Here is a tiny trained network, its code and every weight. The questions are about switching its units off for an input and a class, where a switched-off unit gives its printed mean instead of its output.

import numpy as np


def w(rows, s, z=0):
    codes = np.array(rows[::2]) - 128.0
    scale = np.full(codes.shape[1], s)
    scale[-1] = z or s
    return codes * scale


def f(y):
    return np.maximum(y, 0)


def log_softmax(a):
    a = a - a.max(-1, keepdims=True)
    return a - np.log(np.exp(a).sum(-1, keepdims=True))


def net(x, mask):
    res = np.array(x, float).reshape(1, 4) / 4 @ E
    y = f(res @ A[0][:, :-1].T + A[0][:, -1])
    res = res + np.where(mask, y, B[0][:, -1]) @ B[0][:, :-1]
    return log_softmax(res[-1] @ U[:, :-1].T + U[:, -1])


A, B = {}, {}
E = w([
[196,107,95,48,212,231,120,33,219,186,10],'x0',
[63,22,226,36,190,188,190,149,60,32,124],'x1',
[230,83,46,157,217,39,201,115,154,15,161],'x2',
[62,222,215,196,162,163,255,77,217,116,166],'x3',
],0.0048)
A[0] = w([
[172,60,83,87,109,108,61,171,64,138,114,42],'n0',
[176,136,107,87,171,190,117,54,187,180,53,71],'n1',
[212,94,50,156,216,46,188,107,156,26,154,43],'n2',
[60,153,170,199,42,54,121,218,52,97,221,2],'n3',
[214,93,58,152,205,44,191,113,160,26,148,64],'n4',
[152,108,127,55,181,195,131,58,177,152,67,68],'n5',
[69,2,222,17,228,195,191,154,57,28,126,16],'n6',
[177,62,70,81,100,100,45,179,53,133,103,46],'n7',
[193,225,31,224,81,76,78,99,200,212,130,50],'n8',
[185,200,50,196,87,81,88,116,179,199,129,64],'n9',
[168,119,113,71,184,200,121,65,187,172,57,80],'n10',
[48,159,184,92,48,202,79,131,111,203,92,69],'n11',
[98,197,191,191,147,146,204,96,185,117,154,43],'n12',
[74,152,166,187,45,62,128,210,61,103,205,35],'n13',
[175,78,88,78,105,96,58,178,70,132,101,40],'n14',
[88,192,181,191,144,132,196,98,180,117,151,18],'n15',
[164,123,113,66,186,193,115,58,189,176,54,53],'n16',
[91,188,187,184,158,148,204,96,183,121,151,87],'n17',
[176,49,64,79,93,93,35,184,52,137,102,48],'n18',
[97,187,184,189,145,145,195,92,181,118,155,30],'n19',
[169,119,110,74,180,204,114,51,189,172,45,21],'n20',
[55,160,188,101,54,203,83,138,115,203,102,17],'n21',
[205,83,59,149,215,56,187,108,147,36,149,72],'n22',
[92,173,183,180,158,152,193,90,180,125,146,43],'n23',
[48,166,191,93,49,195,83,132,107,210,91,16],'n24',
[193,224,36,223,81,73,81,98,199,207,132,70],'n25',
[185,56,70,81,87,99,43,179,59,133,105,70],'n26',
],0.0052,0.0033)
B[0] = w([
[88,177,92,99,172,141,152,91,192,128,106,200],'n0',
[134,94,101,167,147,66,166,159,96,92,162,199],'n1',
[174,175,175,174,204,190,43,164,105,205,140,226],'n2',
[156,83,70,204,222,40,209,191,77,84,171,237],'n3',
[168,169,172,171,191,188,42,159,113,199,139,229],'n4',
[151,87,99,174,141,59,173,167,84,91,165,194],'n5',
[98,134,215,64,57,155,145,137,37,66,2,253],'n6',
[74,191,82,89,201,152,171,82,211,132,108,219],'n7',
[92,122,208,67,89,149,152,140,42,65,18,246],'n8',
[107,128,181,87,101,150,149,130,70,87,50,221],'n9',
[140,86,87,178,149,57,173,168,91,95,171,203],'n10',
[177,159,155,178,199,173,64,160,117,185,145,217],'n11',
[77,185,71,79,200,151,152,82,204,137,113,201],'n12',
[153,86,73,186,204,46,194,181,85,91,168,229],'n13',
[79,184,89,92,190,143,161,90,202,133,108,199],'n14',
[86,176,81,91,206,138,147,96,196,137,112,188],'n15',
[146,82,80,190,166,48,193,181,86,85,179,198],'n16',
[88,163,86,84,169,147,137,88,200,134,118,209],'n17',
[72,191,82,89,189,150,162,87,211,133,109,231],'n18',
[78,183,72,83,198,150,152,85,195,138,113,190],'n19',
[140,92,84,187,171,49,192,179,85,90,169,195],'n20',
[172,173,158,174,213,166,78,164,109,182,133,200],'n21',
[162,162,172,163,175,186,53,152,111,190,134,226],'n22',
[89,170,91,85,170,144,139,91,187,131,108,188],'n23',
[178,180,163,181,233,172,66,163,104,188,138,205],'n24',
[98,116,198,69,72,148,155,138,48,79,28,248],'n25',
[79,175,83,88,176,149,161,84,208,140,112,230],'n26',
],0.0062,0.0053)
U = w([
[145,105,69,187,141,43,162,165,107,88,165,111],'0',
[83,154,70,68,148,149,140,55,231,144,124,120],'1',
[174,142,175,171,148,176,52,150,118,224,140,115],'2',
[109,121,213,63,91,141,139,128,76,59,77,117],'3',
[142,103,128,124,73,130,107,95,154,145,161,254],'4',
[153,99,121,115,12,127,92,78,164,140,209,71],'5',
[152,103,126,113,52,125,105,82,144,148,179,84],'6',
[168,103,125,107,41,128,96,74,154,133,201,84],'7',
],0.011,0.014)

Each question gives the input, the list of numbers given to net, and the class t.
The units are the neurons (one row each of A and B). Each row of codes is followed by its name. A weight is (code - 128) times the scale printed after its matrix; where a second scale follows, it is the last column's (A, B and U).
mask holds one flag per neuron, in row order. A switched-off neuron (its flag False) gives its mean, the last column of its row in B, instead of its output. The means were averaged over made-up inputs and are rounded, as every weight is.
A unit's drop is (log p(t) with every unit on - log p(t) with that unit switched off) / (log p(t) with every unit on - log p(t) with every unit switched off).
The circuit of an input: a set's keep is (log p(t) with only the set's units on - log p(t) with every unit switched off) / (log p(t) with every unit on - log p(t) with every unit switched off). Starting from the 12 units with the biggest drops (on a tie, the unit counted first), units are removed one at a time, each time the one whose removal leaves the highest keep (on an exact tie, the one counted first), for as long as the keep stays at least 0.8.
units of the circuit, in order: the units of the circuit, biggest drop first
unit that matters most: the unit with the biggest drop
top k neurons: the k neurons with the biggest drops, biggest first
drop when u is switched off: that unit's drop, to one decimal
input [-4,3,-3,1], class 0: units of the circuit, in order -> [n3, n13]
input [4,-5,6,-1], class 2: units of the circuit, in order -> [n2, n4]
input [-2,5,-6,7], class 1: units of the circuit, in order -> [n12, n17]
input [-2,-8,8,8], class 1: units of the circuit, in order -> [n12]
input [3,-7,-6,2], class 3: units of the circuit, in order -> [n8, n25]
input [-1,3,-2,-2], class 4: top 3 neurons -> [n8, n25, n9]
input [-8,4,-8,3], class 0: top 2 neurons -> [n3, n13]
input [2,1,1,-1], class 4: top 2 neurons -> [n3, n13]
input [8,5,3,-8], class 0: top 2 neurons -> [n16, n20]
input [-1,6,-7,-6], class 2: top 2 neurons -> [n11, n24]
input [-5,-6,7,-1], class 2: top 2 neurons -> [n2, n4]
input [4,-5,8,7], class 2: drop when n2 is switched off -> 0.7
input [0,-7,-1,4], class 3: drop when n8 is switched off -> 0.1
input [5,-7,-6,-6], class 3: drop when n9 is switched off -> 0.2
input [-7,-1,6,8], class 1: drop when n23 is switched off -> 0.2
input [6,-7,0,-6], class 3: unit that matters most -> n8
